Below are the code and all the weights of a small trained network. Each question names an input and a target symbol and asks about switching units off, where a switched-off unit gives its printed mean instead of its output.

import numpy as np


def w(rows, s, z=0):
    codes = np.array(rows[::2]) - 128.0
    scale = np.full(codes.shape[1], s)
    scale[-1] = z or s
    return codes * scale


def norm(h):
    return h / np.sqrt((h * h).mean(-1, keepdims=True) + 1e-5)


def f(y):
    return np.maximum(y, 0)


def softmax(a):
    e = np.exp(a - a.max(-1, keepdims=True))
    return e / e.sum(-1, keepdims=True)


def log_softmax(a):
    a = a - a.max(-1, keepdims=True)
    return a - np.log(np.exp(a).sum(-1, keepdims=True))


def net(x, mask):
    ids = ['ΘΞΣβδεημπφ'.index(c) for c in x.split()]
    T = len(ids)
    res = E[ids] + P[:T]
    u = 0
    for l in range(2):
        q, k, v = (norm(res) @ M[l].T for M in (Q, K, V))
        z = softmax(np.where(np.tri(T) > 0, q @ k.T / 3**0.5, -1e9)) @ v
        res = res + np.where(mask[u], z, O[l][:, -1]) @ O[l][:, :-1]
        u += 1
        y = f(norm(res) @ A[l][:, :-1].T + A[l][:, -1])
        res = res + np.where(mask[u : u + 4], y, B[l][:, -1]) @ B[l][:, :-1]
        u += 4
    return log_softmax(norm(res)[-1] @ U[:, :-1].T + U[:, -1])


Q, K, V, O, A, B = {}, {}, {}, {}, {}, {}
E = w([
[132,116,105,126],'Θ',
[136,189,107,163],'Ξ',
[93,121,177,117],'Σ',
[97,164,119,117],'β',
[191,135,48,42],'δ',
[123,80,138,29],'ε',
[58,49,138,245],'η',
[120,118,103,122],'μ',
[132,123,114,131],'π',
[133,121,113,131],'φ',
],0.012)
P = w([
[254,51,179,102],'0',
[134,141,127,145],'1',
[126,141,121,131],'2',
[117,142,116,129],'3',
[112,135,115,128],'4',
[106,131,107,121],'5',
[105,130,105,117],'6',
[106,133,106,119],'7',
[103,130,98,117],'8',
[103,129,101,118],'9',
[109,125,99,117],'10',
[107,125,93,124],'11',
[106,131,96,125],'12',
],0.0045)
Q[0] = w([
[193,174,135,237],'L0H1',
[74,60,61,163],'L0H1',
[168,254,209,92],'L0H1',
],0.0089)
K[0] = w([
[80,126,147,84],'L0H1',
[214,117,176,130],'L0H1',
[4,163,32,112],'L0H1',
],0.012)
V[0] = w([
[216,180,128,213],'L0H1',
[133,172,167,3],'L0H1',
[82,135,228,163],'L0H1',
],0.0039)
O[0] = w([
[254,122,90,153,222],'L0H1',
[130,233,194,30,128],'L0H1',
[161,60,222,99,6],'L0H1',
],0.0037,0.0018)
A[0] = w([
[76,116,90,70,164],'L0N1',
[94,95,66,120,2],'L0N2',
[29,38,233,84,76],'L0N3',
[221,120,117,2,220],'L0N4',
],0.0055,0.00084)
B[0] = w([
[180,138,176,135,233],'L0N1',
[152,134,198,167,196],'L0N2',
[253,194,184,149,196],'L0N3',
[64,139,153,137,253],'L0N4',
],0.0068,0.0025)
Q[1] = w([
[112,181,93,160],'L1H1',
[50,65,53,113],'L1H1',
[7,99,84,67],'L1H1',
],0.011)
K[1] = w([
[137,139,73,93],'L1H1',
[103,223,105,193],'L1H1',
[75,249,142,149],'L1H1',
],0.014)
V[1] = w([
[87,196,74,185],'L1H1',
[225,167,157,133],'L1H1',
[182,74,41,1],'L1H1',
],0.0041)
O[1] = w([
[114,254,103,156,137],'L1H1',
[172,122,162,102,251],'L1H1',
[121,95,92,64,188],'L1H1',
],0.0066,0.0015)
A[1] = w([
[102,60,123,224,2],'L1N1',
[2,38,105,107,27],'L1N2',
[129,175,22,61,131],'L1N3',
[212,134,138,180,106],'L1N4',
],0.0062,0.002)
B[1] = w([
[49,131,195,88,151],'L1N1',
[70,255,52,166,146],'L1N2',
[166,170,157,156,252],'L1N3',
[111,145,117,191,195],'L1N4',
],0.0072,0.0039)
U = w([
[116,97,33,107,195],'Θ',
[195,131,92,226,155],'Ξ',
[181,146,246,166,3],'Σ',
[61,222,224,86,33],'β',
[203,177,70,27,5],'δ',
[115,122,172,51,183],'ε',
[55,92,180,212,103],'η',
[23,151,78,119,188],'μ',
[138,83,121,148,177],'π',
[135,82,116,143,166],'φ',
],0.014,0.0055)

Each question gives the input, a string of symbols that net reads in full, and the target symbol t.
The units are the heads (3 rows each of Q, K, V and O) and the neurons (one row each of A and B). Each row of codes is followed by its name. A weight is (code - 128) times the scale printed after its matrix; where a second scale follows, it is the last column's (O, A, B and U).
mask holds one flag per unit, layer by layer, with each layer's heads first. A switched-off unit (its flag False) gives its mean, the last column of its rows in O or B, instead of its output. The means were averaged over made-up inputs and are rounded, as every weight is.
A unit's drop is (log p(t) with every unit on - log p(t) with that unit switched off) / (log p(t) with every unit on - log p(t) with every unit switched off).
The circuit of an input: a set's keep is (log p(t) with only the set's units on - log p(t) with every unit switched off) / (log p(t) with every unit on - log p(t) with every unit switched off). Starting from all 10 units, units are removed one at a time, each time the one whose removal leaves the highest keep (on an exact tie, the one counted first), for as long as the keep stays at least 0.8.
circuit, biggest first: the units of the circuit, biggest drop first
most important unit: the unit with the biggest drop
top k neurons: the k neurons with the biggest drops, biggest first
top k neurons in layer l: the k neurons of layer l with the biggest drops, biggest first
drop when u is switched off: that unit's drop, to one decimal
input Σ Ξ Ξ Ξ π, target Σ: circuit, biggest first	(L0H1 L1H1)
input ε μ β η Ξ δ Ξ μ μ Ξ Θ, target ε: most important unit	L0N1
input η Ξ Ξ Ξ μ δ Ξ Ξ Ξ δ Θ, target η: top 2 neurons	(L0N2 L1N1)
input ε φ Θ Ξ π, target ε: circuit, biggest first	(L0H1 L1H1)
input μ β δ Σ, target Σ: top 2 neurons	(L0N3 L0N4)
input Θ η β Σ β Ξ μ π μ β Θ, target Θ: top 2 neurons	(L0N1 L0N2)
input ε β Ξ Ξ Ξ β β π φ, target ε: circuit, biggest first	(L0N1 L0H1 L1H1)
input δ Θ ε Σ μ μ π, target δ: circuit, biggest first	(L1H1 L0H1)
input μ Ξ Ξ Ξ β Ξ μ β β μ, target μ: top 3 neurons in layer 0	(L0N3 L0N2 L0N1)
input β μ μ Ξ Ξ β μ, target β: top 2 neurons	(L0N4 L0N1)
input Θ φ Θ Ξ Θ ε μ Ξ ε Θ, target Θ: top 2 neurons in layer 1	(L1N2 L1N3)
input δ η Ξ μ Σ Ξ Ξ Ξ μ μ φ, target δ: top 3 neurons	(L0N1 L0N2 L0N3)
input μ Ξ Ξ Ξ Ξ δ Θ μ Θ, target μ: top 3 neurons	(L0N3 L0N1 L0N2)
input η Ξ μ π μ, target η: most important unit	L1N1
input δ β ε Σ Θ ε π μ μ Ξ φ μ μ, target δ: top 3 neurons	(L0N1 L0N2 L0N4)
input μ Ξ μ, target μ: top 3 neurons	(L0N3 L0N2 L1N2)
input δ β Ξ ε μ Ξ μ, target δ: top 3 neurons in layer 0	(L0N1 L0N2 L0N3)
input μ μ η Ξ δ Θ, target μ: top 2 neurons	(L0N3 L0N2)
input μ μ Σ Ξ μ Ξ Ξ β π μ δ η φ, target μ: top 3 neurons in layer 1	(L1N2 L1N1 L1N3)
input Σ Ξ Ξ μ Σ Ξ β Ξ μ Ξ φ, target Σ: top neuron in layer 0	(L0N3)
input Θ μ μ Σ η Ξ β Σ μ μ μ π, target Θ: top 2 neurons in layer 1	(L1N2 L1N3)
input μ Ξ Θ Ξ β Σ Ξ Ξ η Σ β π, target μ: top 2 neurons in layer 0	(L0N3 L0N2)
input δ η Ξ β Ξ Ξ Σ Θ β π, target δ: drop when L0N2 is switched off	0.1
input η η β π Ξ Ξ μ μ, target η: drop when L0N2 is switched off	0.3
